[128 = 0]

[146 124 133 126 165 121 126 125 137 116  81 118 112 120 102 127 110 142
 130 163 135 153 104 106 124 129 154 129 128 162 149 127 160 133 126 108
 107 151 131 108 173 164  99 167 165 130 126 137 117 157 134  69 118 181
 149 124 151  90 131 179 137 121] => <5>.guf
[132 129 123 113 156 136 126 128 143 139 110 103 105 128 108 133 113 134
 135 137 134 142 123 106 125 130 107 122 128 135 170 128 140 134 136 143
 129 141 133 124 147 125 111 184 168 121 139 124 121 121 123 135 138 138
 144 135 139 110  96 181 144 133] => <5>.guf
[143 127 120 122 177 136 135 128 141 143  87 119 116 122 106 127 122 133
 143 150 147 130 108 110 140 127 130 127 123 151 130 128 162 118 107  80
 126 166 123 126 183 128 102 140 146 121 135 135 118 167 120   7 111 198
 145 125 151 101 148 194 163 108] => <8>.nisek
[142 133 119 131 183 126 122 123 144 108 100 140 112 146 122 112 125 141
 130 140 144 137 114 119 136 130 126 123 123 141 137 122 163 132 108  74
 127 143 134 120 165 133  99 153 154 134 136 134 109 156 119  92 154 168
 128 122 144 114 178 196 142 117] => <8>.nisek
[148 127 134 121 182  91 124 149 143 137  83 123 117 126 112 141 116 133
 132 162 135 143 118 111 132 136 131 121 120 148 150 122 141 128  99 120
 130 148 130 111 161 114  98 192 157 140 130 137 111 138 128 131 139 149
 152 133 123 109 122 181 143 138] => <5>.guf
[138 133 127 109 140 136 134 113 119 171  91 149 119 147 112 124 133  95
 142  89 115 122 110 111 106 127  82 146 117 134 189 128 124 122 174 150
 101 116 111 158 155 112 169 141 171 127 137 138 115 129 124 115 158 108
 131  61 149 103 154 206 145  97] => <13>.zetak
[142 129 157 139 155 130 124 118 137 135  89 139 132 130 121 114 135 125
 146 135 153 123 138 115 144 129 137 138 115 124 128 117 161 131 114  95
 114 131 128 151 158 121 131 125 132 132 141 135 126 143 125  75 140 158
 134 121 137 123 166 173 139 112] => <8>.fava
[144 131 114 155 163 117 131 131 135 132 113 167 141 134 113 140 132 133
 146 131 140 134 108 108 146 145 148 134 122 142 101 110 160 110 106  43
 113 154 135 173 160 128  99 115 121 122 149 145 170 166 111   4 128 193
 121 126 140 106 211 189 135 109] => <8>.fava
[135 129 148 137 180 128 130 132 135 111  92 111 101 123 111 134 105 118
 144 145 151 146 136 116 129 123 123 115 119 145 163 123 150 130 127 142
 121 141 128 126 133 127 129 170 155 132 126 118 113 140 131 148 135 131
 182 130 150 118  85 167 138 119] => <5>.guf
[146 117 129 124 147 113 116 133 130 101  99 125 114 117 110 152 123 126
 130 196 137 165 104 105 131 137 162 113 138 148 124 117 156 137 109  97
 117 154 126  97 165 126  82 180 158 121 114 135 119 161 131  72 110 204
 164 134 149  92 142 161 133 123] => <5>.guget
[143 118 124 117 175 122 124 132 143 115  55 126 114 103 116 137 118 123
 137 163 151 157 109 102 125 127 134 125 125 156 161 140 156 134 119  75
 102 155 118 123 181 125 102 188 171 113 129 121 110 138 128  97 125 172
 162 160 148 100 109 200 144 121] => <5>.guf
[144 126 134 128 157 128 121 117 130 117 108 147 111 131 119 117 128 113
 127 132 131 137 111 124 148 126 128 121 127 138 137 119 155 141 111  76
 121 138 127 128 162 127 108 147 147 131 133 140 119 146 120  84 156 164
 124 129 148 110 166 157 138 115] => <13>.zulef
[143 129 121 140 143 127 131 120 123 161  94 161 126 131  74 108 129 140
 146 112 132 130 122 121 131 138 134 133 119 143 139 141 160 138 174  65
 109 140 127 139 164 116 130 134 156 126 135 141 129 145 123  62 147 168
 126 123 142 105 196 207 132  99] => <13>.zetak
[120 126 123 131 178 126 127 128 141 122  75 130 138 137 115 104 131 134
 145 140 153 120 106 106 150 134 151 138 137 137 105 135 167 129 105  66
 111 152 138 146 167 126 115 130 136 115 139 140 122 183 126   8 137 170
 140 121 143 122 168 187 128 115] => <8>.fava

[140 118 122 114 139 149 102 123  87 125 149 121 105 129 215 133 108 121
  79 148 188 116 124 100 164 179 125 135 161 110 112 190 196 117 140 124
 136 149 109 134 104  87 138 135 137 131 126 130 109 156 206 143 111 110
 123 111 126 142 101 149 129  84] => dav.S
[147 130 125 140 134 201  97 120 128 137  13 130 128 126 146 156 127 133
  73 106 107 128 115  94 184 122 120 123 178 127 156 124 122 135 162  98
  86 156 143 172 118  93 195 127 126 156 110 121 156 193 136 129 105 113
 144 164 124 140 126 130 128  97] => Gopu.R
[152 138 122 152 137 114 102 114 138 155  41 132 136 135 133 179 118 133
  71 115  80 134 106  79 186 113 126 137 158 139 156 126 127 217 166 108
  82 124 143 165 122  92 198 127 135 154  85 128 168 189 142 128 107 116
 139 148 114 132 104 132 154 108] => Gopu.R
[145  72 118 127 144 145  81 119 105 118 164 135 129 123 203 108 112 124
 103 155 177 115 121 118 183 196 137 131 136 119  98 132 179 127 118 143
 140 136 118 132 111  32 143 131 137 154  68 120 115 112 178 128  87 122
 133 104 116 121 127 132 116 109] => dav.S
[145 130 120 156 160 131  88 121 129 147   1 116 107 143 148 151 109 123
  46 103 109 112 115  76 170 127 117 138 182 122 171 110 180 138 167 112
  84 146 139 180 124  76 208 139 135 133 108 119 154 221 142 132  99  92
 129 132 119 138 110 130 140 135] => Gopu.R
[142 124 150 163 129 127 123  97 154 143  31 152 116 143  89 172 134 138
 134 125  95 154 137 100 184 113 124 128 156 153 132 131  32 135 128 114
 103 122 129 166 116 116 170 156 129 187 115 118 174 122  78 111 111 141
 142 151 121 127 215 135 156 123] => Gopu.A
[180 140 124 136 126 138 109 115 154 146  17 145 139 144 133 166  57 128
 114 116  96 143 120 111 179 124  91 130 169 134 158  90 128 148 146 118
  98 145 111 152 107 100 160 139 119 180  96 106 178 181 104 129 115 121
 158 190 121 136 196 135 138 103] => Gopu.A
[163 126 120 138 143 125 117 101 136 142  71 127 138 135 142 182 119 144
 100 132 103 131 112  91 190 149 130 129 156 145 156 118 105 138 147 121
 101 130 114 154 111  98 163 127 112 170 114 139 161 130 141 131 120 125
 145 154 136 136 149 136 149 100] => Gopu.A
[167  97  80 129 141 140  91 150 110 110  84 119 109 151 199  85  89 137
  75 146 200 102 116  94 156 179 140 127 161  54 141 109 206 153 152 125
 118 146 126 139 109  86  92 137 130 110 115 100 136 207 197 125  80  94
 132 113 144 149 156 137 135  84] => les.Y
[125 113  98 133 132 128  54 128 118 123 164 122 130 147 179 141 112 128
  94 150 175 112 131 104 168 164 126 140 157 122 128 142 141 139 140 127
 149 131 116 142 116 101 146 130 145 139 115 129 110 120 168 136 100 127
 113 116 123 144  91 118 114  90] => dav.S
[148 118 102 129 166 147  68 124 150 123 121 125 128 144 212 160  86 129
  62 114 171 107 133 107 188 172 117 140 172 108 120 159 182 130 150 102
 106 150 109 157 114  65 186 130 146 135 117 123 109 173 191 135  90 117
 118 121 129 131  74 128 134  82] => dav.U
[112  94 100 136 154 122  95 133 121 123 116 129 125 143 145  77 104 145
 106 152 176 113 145 147 185 165 120 130 167  91 118 117 167 123 121 137
 161 137 117 135 121 121 134 145 134 164 112 117 107 140 138 112  68 121
 127  87 137 155 163 146  74 132] => les.Y
[145 100 106 122 122 143 120 137 120 123 144 115 105 126 165  82  95 138
  80 144 178  99 126 123 151 175 132 135 161  69 123 145 168 141 125 124
 130 122 133 145 119  96 122 124 138 116 125 125 107 150 165 127  66 111
 112  77 151 136 118 109 123 119] => les.Y
[137 120 130 123 125 136  92 129 124 137  11 132 145 146 147 147 104 128
  72 112 106 124 110  95 164 125 133 125 160 118 158 132 146 139 161 105
  82 145 131 154 118  99 176 140 127 125 100  97 161 217 133 122  98 104
 124 165 110 140 125 193 144  91] => Gopu.R
[145 127 104 141 146 137  85 138 112 115 139 126 140 137 181 124 122 115
  64 123 177  91 149 120 188 146 131 127 139  94 133 101 128 140 144 121
 108 143 123 140 131 107 141 132 138 123 125 150 108 174 186 127  94  99
 101 120  93 128  73 129 142  97] => les.P
[118 134 122 176 129 116 132 125 149 130  75 144 138 133 116 165 106 133
 132 117 116 124 131 120 164 129 115 111 172 133 127 101 127 144 128 102
 126 106 125 150 123 116 153 135 124 181 125 121 171 122 100 131 121 147
 141 136 124 129 102 131 135 131] => Gopu.A
[127 117 118 110 120 144  91 124 108 121 169 123 126 127 196 185 104 126
 106 150 191 123  98 103 181 166 109 125 145 145 113 175 156 133 151 121
 133 127 111 138  87  96 163 116 140 162 111 145 129 117 176 126  82 144
 137  95 154 131 102 129 128  75] => dav.S
[132 111 147 138 131 152 102 116  93 126 134 129 120 163 178 185 109 129
  92 138 158 120 119 126 187 180 117 129 149 146  98 178 169 108 147  95
 136 140 100 153 107  95 173 133 131 121 104 147 129 126 162 139  92 132
 118 114 111 128 113 131 126  93] => dav.U
[150 130 108 139 137 159 115 117 140 255  68 142 132 134 170 177 130 124
 110 100  89 118 132 102 184 137 118 141 154 143 151  91 125 146 158  93
  98 137 116 148 117  87 159 130 127 183  94 129 161 147 147 121 122 123
 140 177 255 147 179 137 140 105] => Gopu.A
